Below is a small trained network, with its code and all its weights. Each question gives an input and a target symbol and asks what happens when units are switched off, that is, made to give their printed mean instead of their output.

import numpy as np


def w(rows, s, z=0):
    codes = np.array(rows[::2]) - 128.0
    scale = np.full(codes.shape[1], s)
    scale[-1] = z or s
    return codes * scale


def norm(h):
    return h / np.sqrt((h * h).mean(-1, keepdims=True) + 1e-5)


def f(y):
    return np.maximum(y, 0)


def softmax(a):
    e = np.exp(a - a.max(-1, keepdims=True))
    return e / e.sum(-1, keepdims=True)


def log_softmax(a):
    a = a - a.max(-1, keepdims=True)
    return a - np.log(np.exp(a).sum(-1, keepdims=True))


def net(x, mask):
    ids = ['ΔΞΦΨαβγεζηθμπτ'.index(c) for c in x.split()]
    T = len(ids)
    res = E[ids] + P[:T]
    u = 0
    for l in range(3):
        q, k, v = (norm(res) @ M[l].T for M in (Q, K, V))
        z = softmax(np.where(np.tri(T) > 0, q @ k.T / 2**0.5, -1e9)) @ v
        res = res + np.where(mask[u], z, O[l][:, -1]) @ O[l][:, :-1]
        u += 1
        y = f(norm(res) @ A[l][:, :-1].T + A[l][:, -1])
        res = res + np.where(mask[u : u + 8], y, B[l][:, -1]) @ B[l][:, :-1]
        u += 8
    return log_softmax(norm(res)[-1] @ U[:, :-1].T + U[:, -1])


Q, K, V, O, A, B = {}, {}, {}, {}, {}, {}
E = w([
[81,137,156,138,171,148,84,185,78,209],'Δ',
[165,95,117,139,154,63,204,116,103,137],'Ξ',
[156,80,65,229,213,112,170,29,156,232],'Φ',
[202,104,163,231,122,86,104,125,114,100],'Ψ',
[193,53,176,164,121,82,201,157,84,86],'α',
[182,81,149,163,49,189,181,163,76,190],'β',
[104,32,178,204,188,127,190,110,134,75],'γ',
[50,123,95,118,122,73,238,115,64,51],'ε',
[9,165,61,82,104,183,89,89,72,159],'ζ',
[82,73,64,206,72,182,150,47,95,82],'η',
[23,98,103,65,119,84,134,88,72,102],'θ',
[93,6,179,138,189,125,95,88,137,90],'μ',
[146,50,184,126,100,117,49,29,141,131],'π',
[106,149,231,76,108,43,134,79,108,122],'τ',
],0.022)
P = w([
[191,106,79,138,198,75,167,33,171,252],'0',
[203,91,113,121,221,78,145,60,80,189],'1',
[174,123,98,94,186,88,148,89,90,168],'2',
[119,86,93,132,155,60,110,142,149,159],'3',
[140,85,120,106,172,98,117,134,78,107],'4',
[137,109,161,124,150,132,140,139,93,97],'5',
[81,82,146,138,107,93,98,180,146,105],'6',
[102,87,174,119,112,132,115,180,97,61],'7',
[80,153,196,124,94,163,149,161,100,62],'8',
[49,124,204,151,46,139,138,182,178,71],'9',
],0.012)
Q[0] = w([
[187,210,143,113,202,217,172,85,75,84],'L0H0',
[177,132,8,97,181,197,120,234,226,58],'L0H0',
],0.013)
K[0] = w([
[112,129,68,162,111,45,150,153,237,217],'L0H0',
[230,157,27,170,250,58,161,79,51,251],'L0H0',
],0.015)
V[0] = w([
[94,86,189,40,185,130,77,59,168,154],'L0H0',
[213,248,145,171,220,133,53,214,192,118],'L0H0',
],0.012)
O[0] = w([
[53,103,57,102,98,44,87,149,136,144,174],'L0H0',
[143,208,100,51,80,140,152,161,252,151,7],'L0H0',
],0.012,0.016)
A[0] = w([
[97,176,159,153,89,95,146,172,212,169,186],'L0N0',
[83,113,196,64,142,119,141,37,141,92,79],'L0N1',
[175,84,108,163,153,67,229,113,183,134,153],'L0N2',
[190,99,135,150,72,127,143,175,108,148,2],'L0N3',
[127,132,91,114,23,191,123,113,65,145,185],'L0N4',
[121,171,198,145,105,169,58,250,95,168,117],'L0N5',
[157,231,139,222,82,95,56,139,148,79,220],'L0N6',
[128,102,73,156,124,190,127,115,120,212,160],'L0N7',
],0.016,0.0031)
B[0] = w([
[88,129,95,190,2,57,139,43,100,164,178],'L0N0',
[145,68,159,66,168,115,113,172,196,138,174],'L0N1',
[95,107,157,174,137,126,180,87,215,86,247],'L0N2',
[216,100,112,125,118,95,184,143,117,137,225],'L0N3',
[110,58,72,132,106,140,81,185,113,168,190],'L0N4',
[83,227,126,182,156,174,112,196,120,154,221],'L0N5',
[161,173,34,112,155,160,133,196,138,51,254],'L0N6',
[117,113,151,157,155,169,109,88,137,188,205],'L0N7',
],0.016,0.0071)
Q[1] = w([
[34,2,50,192,194,201,94,234,90,24],'L1H0',
[151,179,157,189,175,225,201,180,161,107],'L1H0',
],0.014)
K[1] = w([
[5,63,253,78,8,208,50,167,104,33],'L1H0',
[132,65,96,170,76,185,221,203,109,91],'L1H0',
],0.016)
V[1] = w([
[106,161,178,135,141,46,253,169,84,165],'L1H0',
[223,135,150,125,31,81,113,129,107,184],'L1H0',
],0.026)
O[1] = w([
[136,222,219,79,101,126,191,112,59,100,124],'L1H0',
[147,64,252,143,109,181,43,204,152,100,2],'L1H0',
],0.016,0.0065)
A[1] = w([
[124,100,128,88,150,90,170,148,167,62,216],'L1N0',
[183,102,121,124,58,146,147,123,109,186,42],'L1N1',
[126,190,79,128,113,127,138,157,255,161,67],'L1N2',
[217,147,133,164,108,173,147,95,163,118,177],'L1N3',
[160,110,204,147,174,147,113,168,161,137,86],'L1N4',
[178,162,126,182,105,96,92,109,126,75,128],'L1N5',
[194,136,138,106,77,132,152,127,150,114,211],'L1N6',
[171,157,125,182,190,155,114,85,170,169,253],'L1N7',
],0.027,0.0019)
B[1] = w([
[126,157,130,98,78,105,78,143,149,189,225],'L1N0',
[141,169,144,202,139,84,151,135,160,181,178],'L1N1',
[5,215,104,151,55,129,157,93,191,68,208],'L1N2',
[175,79,93,59,113,144,199,162,110,117,252],'L1N3',
[79,100,74,148,187,88,181,165,156,155,211],'L1N4',
[72,168,97,155,189,95,137,124,140,106,249],'L1N5',
[53,113,77,90,109,125,101,160,164,127,197],'L1N6',
[148,155,216,132,168,157,125,118,194,90,220],'L1N7',
],0.023,0.011)
Q[2] = w([
[116,59,82,74,192,37,162,122,127,136],'L2H0',
[135,120,112,16,181,1,105,147,132,18],'L2H0',
],0.021)
K[2] = w([
[131,153,30,199,159,228,116,190,67,108],'L2H0',
[154,206,60,247,80,139,154,252,78,69],'L2H0',
],0.019)
V[2] = w([
[23,158,179,84,177,180,84,106,110,176],'L2H0',
[174,106,131,150,83,170,162,125,122,251],'L2H0',
],0.02)
O[2] = w([
[68,176,196,95,137,135,5,17,120,156,104],'L2H0',
[160,48,187,160,107,86,157,118,135,254,6],'L2H0',
],0.0083,0.012)
A[2] = w([
[90,148,141,106,180,100,109,139,106,116,254],'L2N0',
[96,87,213,94,140,52,147,105,131,167,81],'L2N1',
[118,166,126,119,70,27,88,159,134,153,164],'L2N2',
[127,82,148,163,116,212,171,36,125,77,70],'L2N3',
[130,76,117,170,141,130,64,180,163,114,59],'L2N4',
[186,134,173,4,94,56,93,176,102,89,106],'L2N5',
[182,95,62,143,129,122,131,52,175,120,25],'L2N6',
[84,173,46,138,149,224,133,154,126,155,128],'L2N7',
],0.024,0.0039)
B[2] = w([
[68,104,151,107,106,91,119,136,213,97,235],'L2N0',
[181,142,171,197,101,171,84,159,84,190,196],'L2N1',
[71,93,227,73,65,96,176,116,171,115,220],'L2N2',
[98,70,178,90,2,130,133,165,103,78,153],'L2N3',
[215,209,105,175,73,47,163,134,115,39,226],'L2N4',
[184,128,199,41,192,109,14,145,81,24,164],'L2N5',
[147,94,109,17,149,205,108,96,138,158,198],'L2N6',
[193,113,192,83,130,175,75,97,103,189,247],'L2N7',
],0.019,0.015)
U = w([
[203,139,122,108,193,174,60,72,188,127,136],'Δ',
[171,134,122,171,73,113,169,167,91,218,221],'Ξ',
[116,63,197,164,122,211,157,78,125,36,91],'Φ',
[109,102,152,136,215,134,147,245,170,152,150],'Ψ',
[101,211,118,120,35,207,151,149,192,131,143],'α',
[156,192,179,108,110,110,195,93,21,77,14],'β',
[119,87,130,114,33,203,130,147,65,96,53],'γ',
[88,161,89,80,169,81,171,131,152,27,240],'ε',
[89,90,80,46,115,116,51,159,129,214,109],'ζ',
[158,137,99,181,68,48,59,157,125,91,88],'η',
[184,225,155,64,169,68,198,56,128,174,4],'θ',
[16,115,108,176,168,106,127,119,37,110,30],'μ',
[195,183,222,8,120,127,100,196,90,117,64],'π',
[72,212,254,134,139,64,53,149,119,136,176],'τ',
],0.0073,0.0036)

Each question gives the input, a string of symbols that net reads in full, and the target symbol t.
The units are the heads (2 rows each of Q, K, V and O) and the neurons (one row each of A and B). Each row of codes is followed by its name. A weight is (code - 128) times the scale printed after its matrix; where a second scale follows, it is the last column's (O, A, B and U).
mask holds one flag per unit, layer by layer, with each layer's heads first. A switched-off unit (its flag False) gives its mean, the last column of its rows in O or B, instead of its output. The means were averaged over made-up inputs and are rounded, as every weight is.
A unit's drop is (log p(t) with every unit on - log p(t) with that unit switched off) / (log p(t) with every unit on - log p(t) with every unit switched off).
The circuit of an input: a set's keep is (log p(t) with only the set's units on - log p(t) with every unit switched off) / (log p(t) with every unit on - log p(t) with every unit switched off). Starting from the 12 units with the biggest drops (on a tie, the unit counted first), units are removed one at a time, each time the one whose removal leaves the highest keep (on an exact tie, the one counted first), for as long as the keep stays at least 0.8.
circuit, biggest first: the units of the circuit, biggest drop first
most important unit: the unit with the biggest drop
top k neurons: the k neurons with the biggest drops, biggest first
top k neurons in layer l: the k neurons of layer l with the biggest drops, biggest first
input τ Ψ γ Ψ β β α, target Ψ: most important unit	L0H0
input Δ β ζ ε Ψ τ ε, target τ: circuit, biggest first	(L1N3 L0N6)
input Ψ Ψ Ψ θ ε Ψ, target μ: circuit, biggest first	(L0H0 L2N4 L1H0)
input β Ψ Φ Ψ β β Ψ β α Φ, target Ψ: top 2 neurons	(L1N4 L0N4)
input γ α β, target θ: circuit, biggest first	(L0N3 L1H0)
input Φ Ψ Ψ β, target Ψ: circuit, biggest first	(L1N4 L0H0 L1H0)
input β Δ μ Ψ μ π Δ, target η: circuit, biggest first	(L1H0 L2N4)
input π Ψ Φ η Ψ α γ Δ Ξ, target θ: circuit, biggest first	(L1H0 L1N2)
input η Ψ Ψ Ψ β Δ α γ, target τ: top 3 neurons	(L0N5 L0N6 L1N3)
input α η ζ Ψ β Ψ Ψ ε ζ, target ζ: circuit, biggest first	(L1H0 L0N4)
input Ψ β π, target η: circuit, biggest first	(L2N4 L1H0)
input π Ψ τ β π β ε β θ, target Ξ: circuit, biggest first	(L2H0 L1N5 L1N2)
input μ ε Ψ Ψ β τ ζ β, target Ξ: top 3 neurons in layer 0	(L0N6 L0N2 L0N4)
input Ψ γ θ θ π ζ, target η: most important unit	L1H0
input η Ψ Δ Ψ η β α ζ α, target ζ: top 3 neurons	(L2N6 L1N7 L0N6)
input γ η μ Δ, target ζ: circuit, biggest first	(L1H0 L2N4 L2N7)
input π π Ψ Ψ Δ Ψ Ψ, target α: top 2 neurons	(L0N6 L1N2)
input Ψ Ψ Ψ Ψ Ψ Δ, target α: top 2 neurons in layer 0	(L0N5 L0N6)
input Ψ Ψ π β, target η: top 2 neurons	(L2N4 L1N3)
input β θ ζ Ψ θ μ, target ζ: top 2 neurons in layer 0	(L0N3 L0N0)
input τ τ β, target τ: top neuron	(L1N3)
input Ψ π β, target η: circuit, biggest first	(L1H0 L2N4)
input τ β Ψ, target τ: top 2 neurons in layer 1	(L1N3 L1N0)
input β Ψ Ψ γ, target θ: top 2 neurons in layer 1	(L1N0 L1N2)
input ζ Ψ β, target Δ: top 2 neurons in layer 2	(L2N6 L2N2)
input α Φ ζ τ π, target τ: top 2 neurons in layer 0	(L0N6 L0N3)
input β Δ Δ β ε Ψ, target β: circuit, biggest first	(L1H0)
input Ψ Ψ β γ Δ Ψ Ψ Ψ π, target η: top 2 neurons	(L2N4 L0N2)
